Below is a small trained network, with its code and all its weights. Each question gives an input and a class and asks what happens when units are switched off, that is, made to give their printed mean instead of their output.

import numpy as np


def w(rows, s, z=0):
    codes = np.array(rows[::2]) - 128.0
    scale = np.full(codes.shape[1], s)
    scale[-1] = z or s
    return codes * scale


def f(y):
    return np.maximum(y, 0)


def log_softmax(a):
    a = a - a.max(-1, keepdims=True)
    return a - np.log(np.exp(a).sum(-1, keepdims=True))


def net(x, mask):
    res = np.array(x, float).reshape(1, 5) / 4 @ E
    y = f(res @ A[0][:, :-1].T + A[0][:, -1])
    res = res + np.where(mask, y, B[0][:, -1]) @ B[0][:, :-1]
    return log_softmax(res[-1] @ U[:, :-1].T + U[:, -1])


A, B = {}, {}
E = w([
[126,130,128,134,128],'x0',
[68,188,83,35,205],'x1',
[99,80,2,146,179],'x2',
[28,61,218,136,140],'x3',
[88,174,133,178,108],'x4',
],0.0092)
A[0] = w([
[132,171,110,80,156,71],'N0',
[223,69,142,197,103,47],'N1',
[197,208,84,148,111,143],'N2',
[233,240,70,140,118,126],'N3',
[45,191,117,118,133,71],'N4',
[160,93,130,251,148,98],'N5',
[144,120,136,71,163,94],'N6',
[75,59,135,173,125,90],'N7',
[60,96,190,153,162,180],'N8',
[71,77,53,101,132,199],'N9',
[105,165,202,131,128,186],'N10',
[168,135,181,125,91,127],'N11',
[176,77,64,164,177,190],'N12',
[185,192,170,79,127,132],'N13',
[104,171,141,47,144,2],'N14',
[177,90,150,208,125,31],'N15',
[131,134,109,184,58,115],'N16',
[175,78,146,136,85,36],'N17',
[53,128,192,163,144,116],'N18',
[132,124,97,188,154,114],'N19',
[212,190,206,100,109,127],'N20',
[168,76,161,157,120,43],'N21',
[117,186,133,115,170,16],'N22',
],0.012,0.0044)
B[0] = w([
[166,155,35,103,183,175],'N0',
[141,182,121,127,206,206],'N1',
[126,52,243,42,103,217],'N2',
[169,61,236,47,97,252],'N3',
[211,154,112,108,195,178],'N4',
[127,172,94,93,172,195],'N5',
[226,216,124,184,166,161],'N6',
[156,123,98,21,135,190],'N7',
[166,66,170,79,81,229],'N8',
[107,136,106,100,56,215],'N9',
[153,161,92,155,62,216],'N10',
[112,118,21,148,142,199],'N11',
[114,158,98,165,46,204],'N12',
[26,174,97,184,26,208],'N13',
[146,255,127,127,201,175],'N14',
[139,200,136,126,196,183],'N15',
[171,197,117,82,210,180],'N16',
[118,197,110,152,171,171],'N17',
[173,82,95,58,116,211],'N18',
[33,220,93,192,57,159],'N19',
[99,175,57,96,87,241],'N20',
[123,137,107,101,165,172],'N21',
[160,200,95,202,242,157],'N22',
],0.0067,0.011)
U = w([
[190,166,158,110,255,58],'0',
[170,54,234,45,121,100],'1',
[134,126,163,118,113,254],'2',
[78,155,104,142,30,38],'3',
[169,120,159,122,118,202],'4',
[72,91,239,161,150,123],'5',
],0.0085,0.0077)

Each question gives the input, the list of numbers given to net, and the class t.
The units are the neurons (one row each of A and B). Each row of codes is followed by its name. A weight is (code - 128) times the scale printed after its matrix; where a second scale follows, it is the last column's (A, B and U).
mask holds one flag per neuron, in row order. A switched-off neuron (its flag False) gives its mean, the last column of its row in B, instead of its output. The means were averaged over made-up inputs and are rounded, as every weight is.
A unit's drop is (log p(t) with every unit on - log p(t) with that unit switched off) / (log p(t) with every unit on - log p(t) with every unit switched off).
The circuit of an input: a set's keep is (log p(t) with only the set's units on - log p(t) with every unit switched off) / (log p(t) with every unit on - log p(t) with every unit switched off). Starting from the 12 units with the biggest drops (on a tie, the unit counted first), units are removed one at a time, each time the one whose removal leaves the highest keep (on an exact tie, the one counted first), for as long as the keep stays at least 0.8.
units of the circuit, in order: the units of the circuit, biggest drop first
unit that matters most: the unit with the biggest drop
top k neurons: the k neurons with the biggest drops, biggest first
drop of u: that unit's drop, to one decimal
input [2,8,-4,7,-4], class 0: unit that matters most : N14
input [2,6,8,-4,-4], class 3: top 3 neurons : N12; N9; N19
input [-5,6,-8,4,-8], class 3: units of the circuit, in order : N13; N3
input [-2,3,7,-7,7], class 1: units of the circuit, in order : N3; N2
input [-3,-1,-1,-4,3], class 1: units of the circuit, in order : N3; N2
input [-4,6,-5,3,0], class 0: top 2 neurons : N14; N4
input [5,-1,6,4,1], class 3: units of the circuit, in order : N3; N9
input [-4,-1,6,-2,-6], class 3: units of the circuit, in order : N12; N9
input [-7,-8,5,1,-8], class 0: units of the circuit, in order : N1; N15
input [-3,1,5,5,-1], class 1: top 3 neurons : N13; N20; N8
input [4,2,-8,7,-6], class 3: top 2 neurons : N3; N10
input [-3,7,1,4,-3], class 0: units of the circuit, in order : N14; N4
input [-3,5,-8,-2,3], class 3: top 3 neurons : N13; N20; N10
input [4,-1,0,-8,6], class 1: units of the circuit, in order : N3
input [5,7,-3,3,-6], class 0: top 2 neurons : N14; N6
input [2,5,8,4,-3], class 3: top 2 neurons : N9; N12
input [0,1,-7,-6,4], class 3: top 4 neurons : N13; N20; N8; N11
input [-4,-3,-7,-8,3], class 1: drop of N3 : 1.9
input [-3,-5,4,-7,0], class 1: drop of N2 : 0.6
input [-1,2,-3,-5,0], class 1: drop of N2 : 0.4
